[[ 24.2 -59.5  -4.5  70.4]
 [ 22.3 -24.8 -28.1  27.5]
 [-20.8  37.7  17.0 -42.2]
 [ 25.3  19.7 -41.7 -16.6]]
|
[ 70.4 -28.1  37.7  25.3]

[[ 52.7 -23.2  40.6]
 [-25.2  11.1 -19.4]]
|
[40.6 11.1]

[[-51.5 -33.7 -71.5  26.6  -4.1]
 [-34.3  62.2 -29.1   5.9  61.6]
 [-33.2 -32.1 -38.4  71.3  31.2]]
|
[ -4.1   5.9 -38.4]

[[-64.9  67.3 -20.3 -67.3]
 [-52.9  69.4 -53.2 -71.8]]
|
[-67.3 -53.2]

[[ 11.0  18.3  20.9  54.6 -15.1]
 [-56.7 -56.7  11.5  28.3  20.8]]
|
[-15.1  28.3]

[[-32.7  13.7]
 [-17.0   6.1]
 [-71.8 -20.6]
 [-41.8   0.9]
 [-55.3   3.7]]
|
[ 13.7 -17.0]
---
[[59.5  9.4 -0.3 25.5]
 [21.3  1.9 12.6 61.7]
 [ 0.4 24.4 58.6  7.2]
 [ 0.7 21.2 60.7  7.4]]
|
[[59.5  9.4]
 [21.3  1.9]]

[[ 43.0 -49.7  52.7]
 [-11.0  37.4  16.5]]
|
[[ 43.0 -49.7]
 [-11.0  37.4]]

[[ 55.3  56.3]
 [-26.0 -23.1]
 [ 43.2  42.8]
 [-60.8 -60.8]
 [  8.2   5.9]]
|
[[ 55.3  56.3]
 [-26.0 -23.1]]

[[-49.6   5.4 -57.8  48.6]
 [ -5.3 -59.9 -52.5   0.4]
 [ 39.4  44.9  58.0 -40.1]
 [ 55.3 -51.3 -16.3 -58.7]]
|
[[-49.6   5.4]
 [ -5.3 -59.9]]

[[-28.3  55.1]
 [-34.1  66.3]
 [-33.0  64.2]
 [ 33.1 -64.4]
 [ 11.7 -22.8]]
|
[[-28.3  55.1]
 [-34.1  66.3]]

[[ 28.2  14.2  30.4  12.3  -5.8]
 [  4.3  35.5   7.0   2.8  25.7]
 [ -6.2 -64.7 -55.5 -35.8 -40.1]
 [ 10.7  14.4   4.7   4.0   9.9]
 [ -3.5 -45.4 -40.9 -25.4 -26.6]]
|
[[28.2 14.2]
 [ 4.3 35.5]]

[[  1.1   0.5  -0.6   1.9]
 [ 36.4  36.0   6.9  32.5]
 [ -2.1  -3.2  -0.6  -1.7]
 [  0.8  -0.4   0.0  -0.5]
 [ 31.2 -14.9  55.2  34.0]]
|
[[ 1.1  0.5]
 [36.4 36.0]]
---
[[ 23.8  31.3  66.2  18.6 -28.7 -13.5 -33.0]
 [ -4.6  20.8  18.3   7.8 -10.4  -6.1   5.5]]
|
[[ -4.6  20.8  18.3   7.8 -10.4  -6.1   5.5]
 [ 23.8  31.3  66.2  18.6 -28.7 -13.5 -33.0]]

[[-21.7 -14.0 -57.2  10.8]
 [ 19.9  56.0  20.6 -16.6]
 [-69.8  -2.6 -34.7   5.6]
 [-26.0  18.6  39.8 -27.8]]
|
[[-26.0  18.6  39.8 -27.8]
 [-21.7 -14.0 -57.2  10.8]
 [ 19.9  56.0  20.6 -16.6]
 [-69.8  -2.6 -34.7   5.6]]

[[ -1.5   0.4  -3.5  -1.7  12.0 -14.2]
 [ 25.8  -9.0 -29.1 -11.5 -63.1  18.8]]
|
[[ 25.8  -9.0 -29.1 -11.5 -63.1  18.8]
 [ -1.5   0.4  -3.5  -1.7  12.0 -14.2]]

[[-15.2 -27.0 -16.4]
 [ -2.5 -18.6 -18.7]
 [ -8.5 -23.1 -30.3]
 [-44.4   6.0  18.6]
 [-13.7 -24.3 -17.1]
 [-12.8 -11.9 -31.6]
 [-42.5   6.6  18.4]
 [  1.6  12.6   5.3]
 [ 52.3  31.6 -25.5]
 [-18.3 -15.7 -12.2]
 [ -0.1  12.7  -5.6]]
|
[[ -0.1  12.7  -5.6]
 [-15.2 -27.0 -16.4]
 [ -2.5 -18.6 -18.7]
 [ -8.5 -23.1 -30.3]
 [-44.4   6.0  18.6]
 [-13.7 -24.3 -17.1]
 [-12.8 -11.9 -31.6]
 [-42.5   6.6  18.4]
 [  1.6  12.6   5.3]
 [ 52.3  31.6 -25.5]
 [-18.3 -15.7 -12.2]]

[[ 19.6   1.0   4.0  -1.8  14.0  34.8  -9.6  18.0 -14.2  29.2 -14.0  21.4
   19.7  -3.2  22.8  24.2]
 [  3.1  16.9   5.7  -3.0  15.9  17.1   9.9  -2.3  -4.3   6.0  -1.2   2.1
   -6.0   9.7  15.6  15.7]
 [-45.3  39.4  22.4  -2.7   0.2 -31.3  41.7 -27.0   2.1 -57.1  29.2 -55.7
  -49.2   9.2  -0.3   3.4]
 [-22.4   5.4   8.3   7.0 -10.1 -28.0  23.3   2.9   9.4 -36.0  17.8 -29.6
  -11.8  -6.0  -7.7  -4.6]]
|
[[-22.4   5.4   8.3   7.0 -10.1 -28.0  23.3   2.9   9.4 -36.0  17.8 -29.6
  -11.8  -6.0  -7.7  -4.6]
 [ 19.6   1.0   4.0  -1.8  14.0  34.8  -9.6  18.0 -14.2  29.2 -14.0  21.4
   19.7  -3.2  22.8  24.2]
 [  3.1  16.9   5.7  -3.0  15.9  17.1   9.9  -2.3  -4.3   6.0  -1.2   2.1
   -6.0   9.7  15.6  15.7]
 [-45.3  39.4  22.4  -2.7   0.2 -31.3  41.7 -27.0   2.1 -57.1  29.2 -55.7
  -49.2   9.2  -0.3   3.4]]

[[-24.6 -52.6   9.9  23.1 -44.3  29.7]
 [-37.3  31.0  39.7  -7.3 -37.1  51.9]]
|
[[-37.3  31.0  39.7  -7.3 -37.1  51.9]
 [-24.6 -52.6   9.9  23.1 -44.3  29.7]]
